Here is a tiny trained network, its code and every weight. The questions are about switching its units off for an input and a class, where a switched-off unit gives its printed mean instead of its output.

import numpy as np


def w(rows, s, z=0):
    codes = np.array(rows[::2]) - 128.0
    scale = np.full(codes.shape[1], s)
    scale[-1] = z or s
    return codes * scale


def f(y):
    return np.maximum(y, 0)


def log_softmax(a):
    a = a - a.max(-1, keepdims=True)
    return a - np.log(np.exp(a).sum(-1, keepdims=True))


def net(x, mask):
    res = np.array(x, float).reshape(1, 8) / 4 @ E
    y = f(res @ A[0][:, :-1].T + A[0][:, -1])
    res = res + np.where(mask, y, B[0][:, -1]) @ B[0][:, :-1]
    return log_softmax(res[-1] @ U[:, :-1].T + U[:, -1])


A, B = {}, {}
E = w([
[172,171,109,197,199,114,90,147],'x0',
[142,47,142,160,190,110,62,80],'x1',
[146,75,189,143,122,45,226,137],'x2',
[138,177,168,3,164,77,56,54],'x3',
[195,128,86,66,123,120,101,158],'x4',
[83,144,127,102,86,129,141,136],'x5',
[186,102,88,130,115,204,139,57],'x6',
[4,84,155,122,144,157,116,102],'x7',
],0.008)
A[0] = w([
[136,40,193,137,126,115,74,60,139],'neuron 1',
[150,97,144,113,112,81,115,165,76],'neuron 2',
[92,147,142,82,103,131,82,126,176],'neuron 3',
[160,152,99,88,88,170,81,120,140],'neuron 4',
[234,149,106,138,142,107,136,178,233],'neuron 5',
[94,120,173,165,171,142,129,178,108],'neuron 6',
[153,117,171,80,151,130,156,121,111],'neuron 7',
[137,206,70,90,137,174,79,130,188],'neuron 8',
[165,138,169,113,118,91,154,105,253],'neuron 9',
[63,171,180,84,119,69,127,150,154],'neuron 10',
[122,80,123,139,66,176,206,148,233],'neuron 11',
[120,2,154,117,155,147,103,96,190],'neuron 12',
],0.011,0.0041)
B[0] = w([
[175,191,129,76,196,41,111,136,204],'neuron 1',
[198,159,218,108,216,47,147,47,159],'neuron 2',
[138,187,163,160,188,114,119,119,190],'neuron 3',
[196,83,75,156,88,184,23,124,201],'neuron 4',
[203,24,219,177,196,21,136,81,245],'neuron 5',
[116,128,74,203,178,165,62,118,171],'neuron 6',
[44,198,133,175,140,150,154,154,162],'neuron 7',
[236,35,106,218,144,185,33,100,234],'neuron 8',
[102,158,110,213,183,100,160,211,202],'neuron 9',
[227,81,244,185,193,62,208,122,209],'neuron 10',
[69,212,128,107,92,153,164,236,244],'neuron 11',
[134,254,102,89,167,46,141,124,216],'neuron 12',
],0.0075,0.011)
U = w([
[165,140,181,124,164,35,195,119,183],'0',
[130,157,93,113,52,227,129,166,72],'1',
[153,112,193,75,113,161,148,54,18],'2',
[150,11,123,85,82,134,143,144,47],'3',
[2,190,106,159,99,176,161,180,169],'4',
[130,179,80,69,155,117,66,127,57],'5',
[157,72,128,208,170,175,48,104,202],'6',
[87,62,100,25,51,126,166,49,1],'7',
],0.0095,0.0065)

Each question gives the input, the list of numbers given to net, and the class t.
The units are the neurons (one row each of A and B). Each row of codes is followed by its name. A weight is (code - 128) times the scale printed after its matrix; where a second scale follows, it is the last column's (A, B and U).
mask holds one flag per neuron, in row order. A switched-off neuron (its flag False) gives its mean, the last column of its row in B, instead of its output. The means were averaged over made-up inputs and are rounded, as every weight is.
A unit's drop is (log p(t) with every unit on - log p(t) with that unit switched off) / (log p(t) with every unit on - log p(t) with every unit switched off).
The circuit of an input: a set's keep is (log p(t) with only the set's units on - log p(t) with every unit switched off) / (log p(t) with every unit on - log p(t) with every unit switched off). Starting from all 12 units, units are removed one at a time, each time the one whose removal leaves the highest keep (on an exact tie, the one counted first), for as long as the keep stays at least 0.8.
units of the circuit, in order: the units of the circuit, biggest drop first
unit that matters most: the unit with the biggest drop
top k neurons: the k neurons with the biggest drops, biggest first
drop when u is switched off: that unit's drop, to one decimal
input [1,0,-1,3,1,0,-2,-1], class 6: units of the circuit, in order : (neuron 12; neuron 1)
input [-7,0,-4,-2,-6,-1,-3,4], class 4: unit that matters most : neuron 5
input [1,3,0,-4,3,4,-5,3], class 4: units of the circuit, in order : (neuron 5; neuron 8)
input [0,5,-6,1,-4,-1,7,6], class 5: top 3 neurons : (neuron 12; neuron 1; neuron 5)
input [1,-4,3,0,-6,7,0,-3], class 4: units of the circuit, in order : (neuron 5; neuron 1)
input [0,0,2,-4,4,0,-3,7], class 4: units of the circuit, in order : (neuron 5; neuron 8)
input [-2,-1,1,8,6,7,8,8], class 5: top 3 neurons : (neuron 5; neuron 12; neuron 1)
input [7,3,2,-2,-7,0,6,-5], class 0: top 4 neurons : (neuron 8; neuron 4; neuron 5; neuron 6)
input [3,-7,-5,-4,-3,6,4,-3], class 1: top 2 neurons : (neuron 11; neuron 10)
input [-8,-7,-8,6,6,-2,-2,3], class 6: drop when neuron 11 is switched off : 0.0
input [-2,4,-3,-6,-3,-1,3,1], class 4: drop when neuron 5 is switched off : 0.1
input [4,-5,7,-1,8,8,6,4], class 4: drop when neuron 10 is switched off : 0.2
